Below are the code and all the weights of a small trained network. Each question names an input and a target symbol and asks about switching units off, where a switched-off unit gives its printed mean instead of its output.

import numpy as np


def w(rows, s, z=0):
    codes = np.array(rows[::2]) - 128.0
    scale = np.full(codes.shape[1], s)
    scale[-1] = z or s
    return codes * scale


def f(y):
    return np.maximum(y, 0)


def softmax(a):
    e = np.exp(a - a.max(-1, keepdims=True))
    return e / e.sum(-1, keepdims=True)


def log_softmax(a):
    a = a - a.max(-1, keepdims=True)
    return a - np.log(np.exp(a).sum(-1, keepdims=True))


def net(x, mask):
    ids = ['αβγδζηλμξπστφψω'.index(c) for c in x.split()]
    T = len(ids)
    res = E[ids] + P[:T]
    r = res
    for j in range(2):
        rows = slice(3 * j, 3 * j + 3)
        q, k, v = (r @ M[0][rows].T for M in (Q, K, V))
        z = softmax(np.where(np.tri(T) > 0, q @ k.T / 3**0.5, -1e9)) @ v
        o = O[0][rows]
        res = res + np.where(mask[j], z, o[:, -1]) @ o[:, :-1]
    y = f(res @ A[0][:, :-1].T + A[0][:, -1])
    res = res + np.where(mask[2:6], y, B[0][:, -1]) @ B[0][:, :-1]
    return log_softmax(res[-1] @ U[:, :-1].T + U[:, -1])


Q, K, V, O, A, B = {}, {}, {}, {}, {}, {}
E = w([
[179,147,128,166,206,95],'α',
[183,53,128,175,118,104],'β',
[128,60,128,65,117,46],'γ',
[150,93,124,247,130,158],'δ',
[57,165,143,207,153,198],'ζ',
[141,93,167,171,101,190],'η',
[197,79,177,116,111,142],'λ',
[142,93,215,85,71,210],'μ',
[194,136,177,189,155,200],'ξ',
[83,187,190,131,152,227],'π',
[123,44,160,127,63,150],'σ',
[51,92,101,188,118,112],'τ',
[34,117,159,119,95,170],'φ',
[122,35,118,196,75,116],'ψ',
[205,157,227,122,141,232],'ω',
],0.015)
P = w([
[102,98,243,255,98,99],'0',
[113,67,187,148,161,153],'1',
[143,61,115,147,154,213],'2',
[127,110,178,168,94,126],'3',
[96,66,188,113,220,146],'4',
[156,85,88,146,136,220],'5',
[133,147,160,169,68,113],'6',
[94,89,171,119,199,129],'7',
[153,87,72,123,140,221],'8',
[142,180,157,153,42,94],'9',
[78,87,166,98,223,124],'10',
[147,99,67,117,142,210],'11',
[144,214,169,185,19,72],'12',
[109,60,212,157,152,128],'13',
],0.014)
Q[0] = w([
[147,6,51,90,215,249],'H1',
[168,143,83,137,71,150],'H1',
[135,74,212,180,125,125],'H1',
[121,142,175,138,109,127],'H2',
[102,84,152,125,178,136],'H2',
[160,118,97,89,161,166],'H2',
],0.019)
K[0] = w([
[93,223,23,53,137,109],'H1',
[21,98,149,131,253,108],'H1',
[130,206,150,179,47,75],'H1',
[129,127,164,152,78,92],'H2',
[157,211,57,111,60,116],'H2',
[119,134,87,76,163,124],'H2',
],0.014)
V[0] = w([
[251,174,124,174,222,98],'H1',
[226,83,187,59,100,118],'H1',
[71,216,199,115,125,248],'H1',
[157,93,139,164,82,119],'H2',
[136,118,146,71,177,124],'H2',
[188,108,132,188,124,189],'H2',
],0.014)
O[0] = w([
[119,218,144,152,248,81,101],'H1',
[178,137,165,194,77,34,140],'H1',
[40,162,207,68,81,130,159],'H1',
[162,71,135,142,156,137,230],'H2',
[98,162,122,155,101,101,71],'H2',
[131,108,177,111,168,123,251],'H2',
],0.017,0.015)
A[0] = w([
[243,89,89,153,1,202,175],'N1',
[200,155,157,197,165,24,150],'N2',
[40,161,206,111,6,131,3],'N3',
[133,72,98,184,171,194,109],'N4',
],0.007,0.0044)
B[0] = w([
[2,131,76,179,154,44,237],'N1',
[108,200,91,233,140,239,251],'N2',
[250,219,38,115,97,101,206],'N3',
[190,167,131,81,171,26,209],'N4',
],0.008,0.024)
U = w([
[80,206,84,135,201,129,143],'α',
[235,120,33,148,165,157,3],'β',
[82,184,66,170,153,75,110],'γ',
[177,138,133,105,198,109,63],'δ',
[106,136,107,124,140,254,145],'ζ',
[146,66,212,133,86,157,194],'η',
[113,116,136,217,90,208,213],'λ',
[182,132,121,157,96,67,63],'μ',
[10,187,182,142,171,109,155],'ξ',
[175,175,87,118,139,134,147],'π',
[46,113,161,177,107,75,74],'σ',
[53,82,59,144,183,207,212],'τ',
[120,111,52,165,75,186,163],'φ',
[173,114,99,135,166,58,32],'ψ',
[113,205,144,137,162,48,105],'ω',
],0.0049)

Each question gives the input, a string of symbols that net reads in full, and the target symbol t.
The units are the heads (3 rows each of Q, K, V and O) and the neurons (one row each of A and B). Each row of codes is followed by its name. A weight is (code - 128) times the scale printed after its matrix; where a second scale follows, it is the last column's (O, A, B and U).
mask holds one flag per unit, heads first, then neurons. A switched-off unit (its flag False) gives its mean, the last column of its rows in O or B, instead of its output. The means were averaged over made-up inputs and are rounded, as every weight is.
A unit's drop is (log p(t) with every unit on - log p(t) with that unit switched off) / (log p(t) with every unit on - log p(t) with every unit switched off).
The circuit of an input: a set's keep is (log p(t) with only the set's units on - log p(t) with every unit switched off) / (log p(t) with every unit on - log p(t) with every unit switched off). Starting from all 6 units, units are removed one at a time, each time the one whose removal leaves the highest keep (on an exact tie, the one counted first), for as long as the keep stays at least 0.8.
units of the circuit, in order: the units of the circuit, biggest drop first
unit that matters most: the unit with the biggest drop
k most important neurons: the k neurons with the biggest drops, biggest first
input λ η λ λ λ ζ π ψ λ λ λ η β λ, target β: units of the circuit, in order : H1
input δ ψ γ ζ λ η σ μ ψ η τ, target η: units of the circuit, in order : N1; N2; H1
input η τ μ λ σ η ξ σ η ζ γ η λ ξ, target λ: units of the circuit, in order : H1; N2; N4
input λ λ α τ η λ λ ζ λ σ τ, target σ: units of the circuit, in order : H1; N1; N3
input γ β φ ψ η ω μ η λ λ, target γ: units of the circuit, in order : N1; H1; H2
input η β τ σ, target η: units of the circuit, in order : N2; H2; H1
input λ λ δ φ τ λ λ δ λ η λ η σ β, target σ: 2 most important neurons : N1; N3
input λ λ λ λ λ ψ τ λ η η η δ λ β, target λ: units of the circuit, in order : H1; N2; N4
input η ψ λ ψ μ, target ψ: units of the circuit, in order : H1; N4; N2; N1
input ω β λ β λ τ γ, target ω: units of the circuit, in order : H1; N3
input λ τ τ δ α β τ λ τ φ, target λ: 2 most important neurons : N2; N4
input λ δ λ ω λ ζ η ζ, target η: 3 most important neurons : N1; N2; N4
input η π ω η ξ λ τ μ ψ λ τ ω, target τ: units of the circuit, in order : H1; N1
input δ γ λ λ τ λ μ, target δ: most important neuron : N2
input σ μ ξ λ β λ ξ λ λ σ η λ η, target σ: 3 most important neurons : N1; N2; N3
input σ λ μ λ σ η φ η λ η λ μ, target φ: units of the circuit, in order : H1; N3
input ω ζ λ λ ζ λ λ λ, target λ: 2 most important neurons : N2; N4
input η λ τ τ ξ ζ τ λ λ λ η σ λ, target η: 3 most important neurons : N2; N4; N1
input λ π λ λ α ζ λ φ α γ μ β β, target λ: 3 most important neurons : N2; N4; N3
input μ λ σ ω η λ η β ψ τ, target μ: unit that matters most : N3
input ζ τ ψ ψ λ, target ψ: 3 most important neurons : N4; N2; N1
input λ γ λ β β μ λ η λ β ζ, target β: 3 most important neurons : N1; N2; N4
input μ η τ μ η η λ λ β ζ η ξ β, target μ: units of the circuit, in order : N3; H1
input ξ σ λ λ τ π φ ω λ, target φ: units of the circuit, in order : H1; N3
input γ β π, target π: 2 most important neurons : N3; N1
input λ γ ω λ σ, target λ: 2 most important neurons : N2; N4
input β σ λ λ λ η τ η λ λ η λ τ δ, target τ: units of the circuit, in order : H1
input ξ λ τ ψ γ φ λ φ η, target φ: 2 most important neurons : N3; N4
